In the rows, 128 means zero.
Here are made-up elements, facts about them, and rows of numbers that follow some of those facts. Name the element behind each unnamed row.

Facts:
plurido | λ kazi, brovo, steda
vuga | δ brebo
vedrok | δ klakler | λ vuga
rumas | λ vedrok, klobra
fladam | δ skalel | λ kezul
pekon | λ kezul
skalel | δ troplopes
gobrer | λ vuga, tedur
sasi | δ klilur | λ sagun
zoplen | δ skebrir | λ dotrir, travor
pusken | λ kezul, tidos, tedur
flasto | δ pekon | λ driplu, pluvin
travor | δ brovo | λ tedur
kaseper | δ soplus
drapla | λ metas, nustam, migrak
skubrugrel | λ vedrok
steda | δ beror | λ zokla
grakli | λ tidos, malim, beror
logum | δ diluk
matas | λ fosa
trezomas | δ feplaklon
flater | λ bogepler
tidos | δ foskon | λ bogepler
nedrul | λ geklok, patranok, korodil
gagrom | λ flupel
trugok | λ sasi
kupo | λ vuga, pavos, skubrugrel
stola | δ ripom
pirol | δ teskos
nustam | δ brudris | λ trezomas, diluk, korodil
stadron | δ steda
sodos | δ fliver | λ flosken, beror
girek | δ gubrul
monuskek | δ brodrus
fluvok | λ zoplen, brodrus
kludan | λ vedrok, mige, pluvin
tinodir | δ zome
lemo | λ kezul
klilur | λ tedur
grazok | δ lemo
grutomis | δ nibafle | λ sagun, klobra
viso | λ gagrom
geklok | δ kleklu | λ trezomas
sagun | λ troplopes, klilur, travor
fosa | λ sasi
flazu | δ skubrugrel
bolu | λ kleklu, radren, dotrir
diluk | δ drapla | λ radren, klobra
nufu | λ bikluple, gagrom
pluskopa | δ grutomis | λ kezul, flupel
pladu | λ koflen, logum
tipo | δ zoplen | λ klakol, bogepler, brodrus
soplus | δ bruflak | λ trezomas
gedramo | λ steda, klakler
foskon | δ kludan | λ klilur, kupo, stuzar, radren
stustabrim | δ koflen | λ geklok, plisik, beror
klobra | λ sasi, gagrom
mige | λ stuzar, travor
dilin | δ skogro
mebre | λ korodil
radren | λ fosa
brudris | δ sagun
stuzar | λ flosken, troplopes
bruflak | λ flosken, kludan
koflen | λ flupel
giplal | λ plustis, klakol, skubrugrel
zodrun | λ gruskadil, vedrok, klakol, skubrugrel
kezul | λ mige
beror | δ sibadil
raful | δ tinodir | λ klumen
driplu | λ plisik, bogepler
sibadil | δ grotol | λ zodrun
zigon | δ tedur | λ dotrir
drutotis | λ grakli, kludan
fidrana | λ klakol, travor
nibafle | δ migrak | λ troplopes, mige
tritun | δ stuskis
zokla | δ stustabrim | λ pavos, flupel
gruskadil | δ driple
dotrir | λ sagun, klilur
plisik | δ plurido
klumen | δ pluskopa | λ zoplen
rupo | δ nuneflir | λ fladam, sodos
korodil | δ matas
drevim | δ raful | λ mirer
kleklu | δ klakol | λ lemo
brebo | δ stola | λ viso, soplus
luvo | δ trezomas
mirer | δ luvo | λ tipo
fliver | λ radren, dotrir
skobi | δ flazu
brebrul | δ gisam
plustis | λ viso, pluvin, klakler, taklol
bogepler | λ gobrer, pavos, travor
klakler | λ zodrun
driple | δ klotun | λ beror
zuflon | δ kaseper
bikluple | λ foskon
troplopes | λ flupel, travor, tedur
flosken | λ trabus, flupel
pavos | δ girasku | λ trabus
saflevus | δ pavos | λ bolu, mirer
stuskis | λ stebesik
vepon | λ gode, korodil
gustin | δ fekisu | λ gagrom, kupo, malim, fidrana
gode | δ trugok | λ travor
brovo | δ plisik | λ steda, kludan, flupel
migrak | δ plerik | λ kludan
ripom | λ klakol
vador | δ vepon
malim | λ mige, kludan, tedur
bromol | δ logum
patranok | δ radren | λ pavos, mige
tedur | λ trabus
pefor | δ stezik
skogro | δ vador | λ viso
kazi | δ mugrul | λ trugok, bogepler
masen | λ vuga, rupo

Known rows:
[105 115 137 122 108  91 145 128 154  85 118  97  80 143 142 114 168  95
 110 124 174 171 138 158  97  80 116 101 144]: diluk
[144 130 112 139 126 132 131 150 122 102 125 112 108 118 140 144 127 155
 115 142 125 137 125 121 111 118 116 113 126]: stuskis
[105 121 120 145 128 135 140 140 138 115 132 123  97 117 131 153 138 142
 129 124 148 138 132 143 126 125 123 115 126]: fosa
[112 168  94 160 121 170 112 125 122  59 100 156 113 106 129 151 120  26
 110 116  53 140 204 191  84 119 154 114 141]: migrak
[135 116 126 127 130 135 126 129 141 131 128 113 106 117 124 127 129 119
 113 131 146 122 133 141 127 129 123 103 137]: plustuk
[ 89 121 127 144 128 138 145 128 154 143 135 133 108 115 121 145 135 122
 133 119 158 140 132 158 133 126 135 118 124]: sasi
[ 88 156  89 166 124 160 120 128 138  71  89 167 101  99 118 171 112  25
 121 103  67 141 211 169  78 133 143  98 127]: grutomis
[121 111 128 121 133 134 129 111 160 153 136 121 113 120 117 120 133  99
 118 125 156 123 135 152 135 131 136 108 135]: gruskadil
[134 121 132 119 107  92 139 139 136  72 110  86  82 143 149 110 159 109
 100 136 155 169 134 140  89  75 108  99 144]: drapla
[137 113  97 129 139 115 134 126 169 111 141 147 122 127 140 151 135 149
 115 137 125 136 131 139 111 109 139 117 123]: zodrun
[137 130 110 122 125 143 135 134 145 132 128 133 124 118 131 133 124 124
 124 144 124 136 120 139 109 110 123 115 117]: pavos
[137 137 119 159 127 130 140 168 139 119 113 114 105 106 129 136 100 155
 113 139 132 143 120 135 115 118 114 102 124]: sagun
[149 120 122 130 130 131 124 146 125 112 125 103  95 116 129 131 125 143
 108 141 137 122 130 127 120 127 110  98 137]: nuneflir
[141 125 106 137 129 125 136 134 166 132 124 135 129 118 131 133 110 128
 112 140 125 137 123 140 110 114 133 111 121]: gobrer
[149 135 112 151 127 128 137 160 145 118 113 113 120 111 131 134  98 146
 106 146 120 139 120 135 107 111 116 103 129]: klilur
[128 114 100 126 146 150 115 138 148 136 160 105  92 123 115 131  84  90
 113  52 116 130  74 170 147 133 103 120 127]: tinodir
[128 131 122 130 122 142 135 111 149 137 134 123 133 124 126 123 130 103
 123 126 134 140 126 140 126 119 146 128 126]: patranok
[153 119 121 128 131 129 123 145 126 112 124 104  94 117 129 133 128 145
 106 137 140 121 131 121 122 131 110  97 133]: brodrus
[118 137 108 138 124 153 119 139 171 108 100  89 105 123 102 135 139 127
 113 237 244  90 127 163 128 130 152 106  63]: stola
[147 140 123 144 123 142 133 136 135 119 131 108 132 122 132 119 117 114
 108 142 116 138 121 151 124 109 140 125 137]: malim
[132 149  91 145 125 146 125 155 161  78  94  99 106 124 121 155 133 165
 113 242 224 106 120 137 112 119 148 114  49]: ripom

Rows to name:
No name comes twice in this set of rows, the named rows included.
[ 85 160  96 155 121 166 121 108 149  95  94 171 112 102 113 152 116  11
 123  94  81 143 207 171  91 137 159 111 121]	klumen
[118 132 128 127 123 150 135 116 140 136 138 129 122 121 127 122 144 104
 128 129 137 138 129 160 127 117 141 130 125]	sodos
[111 123 111 120 119 158 136 135 123 129 136 134 119 116 130 153 132 117
 140 154 120 131 124 161 105 102 104 113 128]	gagrom
[110 105 146 104 108  96 137  98 170 124 116  95  91 144 123  88 161  50
 106 120 182 154 145 165 111  91 125  91 149]	bromol
[163 139 118 143 129 134 127 147 121  86 138  98 122 130 147 133 132 146
 101 154 108 134 120 151 118 100 134 126 146]	kludan
[122 148  91 152 127 153 107 137 123  66  84 142  89 100 122 160 105  45
 104 116  72 124 206 150  81 139 122  81 137]	plerik
[107 126 103 134 131 142 122 115 202 128 109 109 119 128  97 135 139 109
 115 232 243  90 129 178 131 125 170 109  66]	vuga
[124 135 124 138 124 139 141 127 163 153 121 133 128 112 118 113 115 104
 121 124 141 144 127 142 122 125 143 117 115]	gode
[139 136 122 132 123 143 132 132 127 115 128 118 115 121 134 124 139 130
 118 131 129 139 127 135 121 118 134 127 124]	grakli
[120 122 117 139 115 139 137  92 140 133 138  95 137 135 117 156 121  89
 129 124 148 138 122  97 130 133 137 124 129]	fladam
[124 130 121 142 128 134 137 139 142 122 131 118 110 118 129 140 129 136
 120 130 137 140 126 143 122 118 131 118 127]	foskon

The same elements again, as new rows of numbers:
Known rows:
[156 115 129 128 123 126 142 132 159  91 121 125 135 125 118 152 120 119
 133 138 147 139 124 124 131 114 118 125 129 102 141]: brudris
[121 103 115  96 119 132 128 124  87 149 140 151 133 132 134 124 138 128
 120 136 147 127 111 124 126 141 126 108 123 151 127]: kupo
[118 122 134 106 115 133 134 121 140 180 146 150 130 147 135 119 141 132
 120 135 141 132 112 135 127 141 124 109 125 151 133]: viso
[158 145 169 107 148 110 132 121 104 113 102 142 147 120 121 151 113 143
 166 151 136 128 123 187 151 123 144  83  88  20 146]: nibafle
[143 130 129 135 121 136 127 126 110 129 130 139 141 113 122 158 134 104
 137 129 134 139 144 135 126 131 139 118 124  97 135]: tipo
[115 128 137 104 118 131 125 124 128 147 146 142 141 142 134 108 125 133
 133 128 135 127 124 128 127 124 133 116 112 160 132]: grakli
[117 114 121 105 116 123 119 124 100 118 134 149 132 138 129 116 128 130
 119 123 138 126 131 142 123 132 125 110 117 153 122]: fidrana
[141 144 140 123 120 122 131 130 138 137 125 136 135 138 122 163 114 120
 137 131 139 136 132 138 131 144 122 127 128  89 139]: zigon
[143 137 133 123 123 124 136 128 127 140 130 137 142 128 124 160 119 118
 143 137 137 137 134 130 132 128 130 126 128  96 143]: flasto
[157 114 127 128 123 124 141 131 158  92 120 124 134 128 117 155 120 118
 138 137 147 139 125 124 132 115 117 125 129  99 141]: flazu
[140 137 128 140 122 131 126 125 119 127 133 138 143 116 123 153 129 104
 144 124 127 138 152 142 126 122 142 116 121  97 136]: tidos
[118 117 133 118 115 136 121 121 117 138 146 146 137 129 134 104 140 122
 124 122 131 129 131 140 123 124 139 102 115 156 125]: flater
[192  90 119 122 101 156 131 138 170  78 142 124 131 144 121 162 118 114
 149 131 147 115 128 154 135 117 129 145 130  99 165]: luvo
[129  98 130 109 119 132 130 126 154  99 133 133 131 140 126 103 133 134
 119 133 146 130 110 121 127 111 118 107 121 162 131]: metas
[142 123  90 148 126 107 136 119 148  11 153 144  89 144 117 167 107 123
 119 154 107 149 118  85 143  90 133 146  88  55 157]: logum
[126 154 107 141 124 114 126 117 123  70 163 154  86 150 123 177 107 125
 113 147 104 147 121  95 143 128 139 153  93  44 154]: diluk
[153 119 138 127 125 125 141 129 166  95 123 124 136 128 120 148 116 120
 136 136 145 138 123 123 131 112 122 123 126 100 142]: korodil
[129  99 132 111 118 131 133 125 153  98 136 133 130 139 129 102 133 134
 116 133 145 130 109 122 127 108 118 107 120 164 128]: stezik
[117 128 143 107 116 131 125 125 127 151 140 143 129 152 134 116 125 135
 114 126 141 128 117 135 126 142 120 115 122 141 128]: fliver
[118 118 114 104 113 116 149 118 171 202 147 161 130 150 135 119 150 132
 138 138 138 133 114 147 129 132 118 101 130 159 141]: gagrom
[147 152 103 140 123 113 115 137 114 166 134 122 141 150 113 144 125 117
 175 144 143 143 110 145 140 131 122 118 136  81 134]: fladam

Name these rows:
No name comes twice in this set of rows, the named rows included.
[113 136 119 100 121 115 117 129 100 116 136 143 141 153 130 110 108 140
 145 123 136 124 127 145 130 118 122 119 114 158 124]	mige
[122 129 111 117 117 122 113 130 106 166 147 136 136 157 126  97 135 133
 146 135 139 132 101 141 133 129 124 105 129 143 124]	pekon
[121 137 106 122 117 119 107 133 106 177 148 132 136 162 124  91 137 133
 153 137 143 135  95 144 136 131 125 104 128 138 123]	lemo
[143 131 108 125 121 112 154 123 158 172 133 151 139 128 123 169 134 115
 162 140 139 141 134 145 133 123 125 115 137 101 150]	zokla
[120 123 131 106 116 131 133 122 133 165 143 148 131 146 132 117 138 133
 123 133 140 130 114 134 127 134 122 109 124 149 131]	nufu
[139 145 132 126 120 116 128 130 124 114 118 139 133 138 123 164 103 120
 138 121 134 134 149 150 129 139 117 133 128  87 133]	zoplen
[116 113 121 119 114 130 117 119  97 119 139 153 139 127 132 105 140 119
 127 116 124 130 146 153 119 120 139 100 108 163 122]	bogepler
[141 143 118 121 125 117 130 132 115 136 130 136 146 133 120 159 115 120
 160 137 137 136 132 133 134 125 130 127 126  99 138]	patranok
[115 118 116  98 117 110 125 127 107 124 126 153 131 152 129 120 112 138
 127 123 138 125 130 150 126 136 112 115 121 153 122]	klilur
[190  96 131 120 102 161 130 139 181  81 147 121 134 145 122 155 115 117
 147 130 144 114 129 149 135 110 133 146 124 108 168]	trezomas
[116 126 131 103 115 118 123 126 120 124 126 151 124 157 133 117 110 138
 116 116 137 126 132 158 124 144 109 117 120 145 121]	sagun
[142 137 136 138 119 130 129 124 124 134 133 138 140 120 123 154 129 108
 139 128 130 139 145 140 127 129 138 116 124 101 138]	kazi
[130  96 114 108 116 118 150 123 189 137 137 147 130 144 128 105 145 133
 132 138 145 135 110 138 129 104 112  97 125 171 138]	flupel
[143 129 109 122 123 112 143 125 127 136 127 146 139 126 120 168 123 114
 154 135 139 137 139 139 131 126 126 123 134 100 143]	pavos

The same elements again, as new rows of numbers:
Some rows with their names:
[114  96 157 126 151  97 141 152  73 164 150 138 153 144 119 106 161 145
 128 112 104 116 113 111 125 149 152 140 184 114 128 100 111  71 146 127
 139 118 145 120 117 116 123]: koflen
[128 121 159 106 178 126 126 110 102 172 146 133 172 149 117 116 167 163
 135  98  50 137  80 122 157 161 131 113 178 138 148  70 118  64 147 117
 137 130 127 128 115 118 120]: fekisu
[104 107 152 143 150 114 124 131  90 153 154 150 156 171 117 142 146 157
 127 111  92 124 101 107 106 152 129 109 156 145 128  99 123  68 161 127
 128 135 129 126 107 117 114]: taklol
[105 117 159 138 152 103 134 168  33 149 150 143 113 157  92 155 148 169
 124  89  97 120 110 111  89 162 128 118 155 123 118  89 128  78 165 116
 132 133 152 125 121 112 116]: brebo
[ 82 121 130 110 154 111 117 156  85 146 138 146 139 157  97 162 114 149
 122 103 104 112 113 120 105 151 130  49 143 149 104  94 129  80 160 123
 109 137 127 132 102  97 121]: korodil
[109 119 155 130 165 112 117 145  73 145 140 157 126 149 122 140 147 148
 133 104  79 132 110  86 121 162 128 134 135 122 133  94 135  74 166 131
 120 123 133 130 100 106 105]: masen
[103 131 158 106 150 115 122 140  86 138 132 145 118 140 115 136 142 151
 139  91  89 130 112 104 126 174 139 120 160 133 125  98 131  71 157 126
 131 125 128 129  99 108 113]: bolu
[ 88 143 147  99 155 116 107 124  98 138 122 139 133 153 109 142 129 148
 142  88 101 138 104 111 115 177 142  86 117 163 132 103 130  77 174 143
 101 126 118 133 102 105 124]: klumen
[ 92 124 145 131 177 152 124 153  67 145 114 141 122 152  78 159 132 173
 106  93  82 144  87 122 112 170 141  69 119 150 126  73 139  56 176 107
 138 141 108 118 136 109 136]: tritun
[118 106 169 131 161  76 114 117  98 177 144 133 184 145 136 109 160 167
 137  85  79 113 118 114 136 167 131 124 167 135 139  69 123  75 147 140
 130 134 149 146 100 127 123]: mugrul
[ 80 124 133 128 166 120 111 159  82 132 120 150 122 143 111 141 140 138
 130 118  91 136 121  85  97 157 138  98 118 134 111 104 135  76 183 126
 113 129 128 134 107  94 112]: rupo
[ 84 134 139 112 170 108 123 156 104 135 129 151 113 159 110 175 145 156
 127 102  83 126 103  96  91 150 118  57 150 143  91 104 130  80 176 102
 118 129 123 138 107 101 105]: geklok
[ 88 136 131 102 138 126 131 168  97 157 122 123 144 146  87 140 152 120
 156 107 114 144 134 104 135 141 129  79 128 141 119 114 123  65 164 138
  98 122 112 139 120  56 120]: gode
[ 73 112 142 159 153 135 101 146  85 150 131 159 120 163  97 153 112 158
 122 117 106 121 119 114  81 157 140  91 124 134 113 113 129  71 164 140
 122 146 113 103 111 103 109]: vuga
[ 91 130 131 100 151 132 110 137 115 133 140 153 115 176 127 141 154 137
 130  98  90 129 110  93 107 163 139  70 146 149 134 122 132  89 158 108
 105 131  82 132  99 111 105]: mirer
[119 112 142 115 161 108 131 133 109 166 146 129 176 155 135  99 191 142
 140 103  67 126 120 105 158 146 123 112 195 124 143  90 122  70 137 108
 142 131 116 141  93 111 109]: teskos
[110 113 152 115 164 109 118 148  83 157 140 159 130 148 114 142 150 154
 136  92  85 127  99 101 117 156 130 105 148 128 116  96 127  78 163 126
 115 127 131 128 105 110 107]: driplu
[103 117 164 159 145 102 118 131  92 160 139 149 143 168 119 142 163 158
 144  93  90 125 125  98 102 159 123 128 136 131 138 100 130  75 162 138
 121 135 131 124 105 114  98]: sibadil
[ 95 142 167 151 179 104 105 117 103 172 130 130 121 161 125 127 174 178
 150  93  72 128 119 110  91 173 125 103 171 142 117  95 122  80 164 116
 134 145 123 114  99 136  93]: flazu
[100 126 170 144 140  89 119 140  71 165 123 138 136 143 110 143 141 152
 152  99 109 126 134 105 105 171 133 139 132 128 128  94 125  66 164 164
 120 122 166 125 102 103 115]: foskon
[ 93 136 142 123 172 107  90 138  72 120 160 167  96 176 132 146 156 158
 129 104  81 118 103  73  70 180 132 101 144 139 124 109 142 108 176 105
 106 138 110 137  82 143  88]: flasto

Which element is each row?
No name comes twice in this set of rows, the named rows included.
[ 93 150 143 109 139 116 116 131 114 143 130 143 127 168 120 142 170 133
 163  86  99 142 120  88 106 157 130  89 132 156 137 121 124  81 167 134
  81 122 105 135 103  87 102]	tipo
[129  92 178 130 183 125 144 153  71 171 120 147 142 139  93 139 151 193
 107  85  68 141  75 120 146 167 137 125 157 123 137  51 132  53 159 115
 165 132 145 113 139 128 137]	stuskis
[122  84 176 160 139 103 132 154  76 177 146 165 120 165 116 136 162 184
 125  73  95 125 106 109 120 162 132 145 159 109 134  88 128  68 144 134
 141 128 141 100 128 126 114]	ripom
[ 80 157 154 146 176 119 100 115  99 156 119 123 106 170 111 140 164 168
 152  96  78 140 124 103  77 172 123  78 151 153 123 107 127  80 179 117
 126 144 106 122  93 125  95]	skobi
[ 95  99 143 139 147 103 134 171  72 138 141 153 129 151 122 131 165 141
 115 116 112 121 124  75 100 153 139 128 155 122 118 108 128  72 170 103
 132 120 135 139 112 121 118]	brovo
[124 121 178 122 169  76 131 137  66 156 149 148 134 147 126 142 149 180
 141  82  74 120  90 105 117 168 123 146 175 117 122  74 123  75 160 132
 135 123 174 126 105 125 102]	drapla
[ 93  84 137 127 152  89 118 176 104 156 134 170 128 152 121 144 140 154
 117 103  98 119 124  97 101 136 134  87 159 120  99 109 131  77 153 112
 128 133 133 135 113 110 113]	plisik
[ 73 105 126 120 137 117 113 173 106 134 123 160 112 157 121 139 133 137
 118 110 117 119 134  96  91 152 149  76 142 142 100 135 131  69 162 113
 114 134 105 119 101 108 118]	travor
[118 114 163  92 171  74 104  70 141 152 149 170 202 145 168 136 119 149
 137 104  74 117  49 111 152 174 146 132 165 157 121  82 112  70 163 160
 106 113 154 133  82 139 124]	tedur
[111 113 178 172 163 102 125 107 125 180 145 157 136 174 138 132 168 174
 146 107  71 123  92 109 103 157 118 145 178 131 123  98 119  66 153 130
 141 131 143  94 105 137  83]	skubrugrel
[113  82 169 141 148  99 138 129 154 173 135 174 143 169 142 142 156 166
 126  89  81 122  77 107 117 146 133 112 184 139 108  97 122  48 151 111
 144 125 121  96 120 135 105]	klakol

